Below are the code and all the weights of a small trained network. Each question names an input and a target symbol and asks about switching units off, where a switched-off unit gives its printed mean instead of its output.

import numpy as np


def w(rows, s, z=0):
    codes = np.array(rows[::2]) - 128.0
    scale = np.full(codes.shape[1], s)
    scale[-1] = z or s
    return codes * scale


def f(y):
    return np.maximum(y, 0)


def softmax(a):
    e = np.exp(a - a.max(-1, keepdims=True))
    return e / e.sum(-1, keepdims=True)


def log_softmax(a):
    a = a - a.max(-1, keepdims=True)
    return a - np.log(np.exp(a).sum(-1, keepdims=True))


def net(x, mask):
    ids = ['Παβλμφ'.index(c) for c in x.split()]
    T = len(ids)
    res = E[ids] + P[:T]
    r = res
    for j in range(2):
        rows = slice(2 * j, 2 * j + 2)
        q, k, v = (r @ M[0][rows].T for M in (Q, K, V))
        z = softmax(np.where(np.tri(T) > 0, q @ k.T / 2**0.5, -1e9)) @ v
        o = O[0][rows]
        res = res + np.where(mask[j], z, o[:, -1]) @ o[:, :-1]
    y = f(res @ A[0][:, :-1].T + A[0][:, -1])
    res = res + np.where(mask[2:14], y, B[0][:, -1]) @ B[0][:, :-1]
    return log_softmax(res[-1] @ U[:, :-1].T + U[:, -1])


Q, K, V, O, A, B = {}, {}, {}, {}, {}, {}
E = w([
[143,121,169,89,5,160,77],'Π',
[107,101,195,214,129,240,177],'α',
[195,80,116,193,184,212,156],'β',
[65,89,212,105,143,150,130],'λ',
[102,178,131,142,156,191,75],'μ',
[130,118,139,68,211,58,119],'φ',
],0.019)
P = w([
[150,105,244,201,254,108,8],'0',
[142,98,82,45,138,202,85],'1',
[136,127,61,52,141,195,127],'2',
[129,136,76,71,156,170,152],'3',
[127,159,77,87,174,163,173],'4',
[133,165,91,92,182,172,176],'5',
],0.0065)
Q[0] = w([
[146,73,162,153,73,196,148],'h0',
[127,162,142,111,147,207,41],'h0',
[125,126,92,136,5,137,86],'h1',
[122,127,157,118,73,92,153],'h1',
],0.013)
K[0] = w([
[187,105,193,177,89,106,87],'h0',
[124,117,186,129,208,167,89],'h0',
[137,90,63,74,10,146,152],'h1',
[126,131,136,76,97,168,91],'h1',
],0.012)
V[0] = w([
[91,66,89,130,151,165,218],'h0',
[152,155,77,87,164,161,111],'h0',
[134,84,129,34,143,102,126],'h1',
[145,12,142,119,123,132,137],'h1',
],0.011)
O[0] = w([
[140,108,99,66,118,211,53,21],'h0',
[138,97,134,227,138,96,65,146],'h0',
[160,175,252,179,181,156,117,1],'h1',
[133,97,72,123,196,128,168,120],'h1',
],0.011,0.0058)
A[0] = w([
[72,135,108,79,123,106,78,152],'n0',
[117,37,101,144,129,4,70,2],'n1',
[17,136,168,90,132,175,104,111],'n2',
[121,202,190,201,122,148,104,95],'n3',
[37,122,105,145,90,63,56,31],'n4',
[129,102,135,99,102,36,254,57],'n5',
[173,104,177,63,52,63,46,113],'n6',
[226,72,153,153,63,150,131,195],'n7',
[93,135,104,156,46,151,61,31],'n8',
[137,69,157,157,82,219,155,46],'n9',
[53,106,202,147,132,54,47,144],'n10',
[71,167,177,41,159,131,147,158],'n11',
],0.0088,0.0034)
B[0] = w([
[109,158,217,202,129,107,111,219],'n0',
[198,104,153,35,141,148,175,175],'n1',
[142,106,101,118,51,140,119,238],'n2',
[116,122,197,59,71,157,122,254],'n3',
[140,94,7,163,88,145,157,215],'n4',
[121,158,190,174,107,178,2,183],'n5',
[77,125,135,134,173,49,217,171],'n6',
[88,107,162,109,166,96,192,191],'n7',
[116,58,165,124,122,155,99,197],'n8',
[90,129,106,110,111,77,202,227],'n9',
[155,145,97,147,64,75,115,251],'n10',
[232,153,84,204,130,168,92,202],'n11',
],0.0092,0.006)
U = w([
[100,152,128,134,57,62,215,160],'Π',
[65,63,144,141,186,135,165,124],'α',
[254,161,108,141,164,100,219,45],'β',
[146,140,136,152,84,137,64,248],'λ',
[194,89,129,84,36,164,119,54],'μ',
[165,168,201,10,126,73,163,135],'φ',
],0.0076,0.0017)

Each question gives the input, a string of symbols that net reads in full, and the target symbol t.
The units are the heads (2 rows each of Q, K, V and O) and the neurons (one row each of A and B). Each row of codes is followed by its name. A weight is (code - 128) times the scale printed after its matrix; where a second scale follows, it is the last column's (O, A, B and U).
mask holds one flag per unit, heads first, then neurons. A switched-off unit (its flag False) gives its mean, the last column of its rows in O or B, instead of its output. The means were averaged over made-up inputs and are rounded, as every weight is.
A unit's drop is (log p(t) with every unit on - log p(t) with that unit switched off) / (log p(t) with every unit on - log p(t) with every unit switched off).
The circuit of an input: a set's keep is (log p(t) with only the set's units on - log p(t) with every unit switched off) / (log p(t) with every unit on - log p(t) with every unit switched off). Starting from the 12 units with the biggest drops (on a tie, the unit counted first), units are removed one at a time, each time the one whose removal leaves the highest keep (on an exact tie, the one counted first), for as long as the keep stays at least 0.8.
circuit, biggest first: the units of the circuit, biggest drop first
most important unit: the unit with the biggest drop
top k neurons: the k neurons with the biggest drops, biggest first
which heads matter: for each layer, one digit per head in row order, 1 if its drop is at least 0.15 and else 0, layers parted by /
drop when u is switched off: that unit's drop, to one decimal
input λ μ μ α λ μ, target β: top 3 neurons -> n11, n3, n5
input Π φ μ λ Π, target λ: circuit, biggest first -> h0, n5
input λ μ φ α, target β: circuit, biggest first -> h0, h1, n11
input λ φ μ α φ λ, target β: circuit, biggest first -> h1, n11
input β α α, target α: circuit, biggest first -> n10, h1
input μ μ β φ μ Π, target φ: top 2 neurons -> n4, n3
input μ μ Π, target Π: which heads matter -> 10
input λ φ μ μ α φ, target β: which heads matter -> 01
input μ α Π μ α β, target α: top 3 neurons -> n10, n7, n11
input φ φ α φ, target β: top 2 neurons -> n11, n5
input Π Π λ μ β, target λ: top 3 neurons -> n5, n9, n6
input μ Π μ λ, target λ: most important unit -> n5
input α Π μ φ, target μ: top 2 neurons -> n1, n5
input φ β Π, target Π: top 2 neurons -> n6, n1
input β λ μ λ α λ, target μ: most important unit -> h0
input λ φ μ α μ, target β: top 4 neurons -> n11, n5, n3, n8
input α φ β α α μ, target μ: drop when n5 is switched off -> 0.1
input α Π Π μ, target μ: drop when n0 is switched off -> -0.3
input Π μ μ μ μ β, target λ: drop when n7 is switched off -> 0.0
input β μ μ μ μ μ, target α: most important unit -> h1
input Π λ Π α, target λ: drop when n5 is switched off -> 4.2
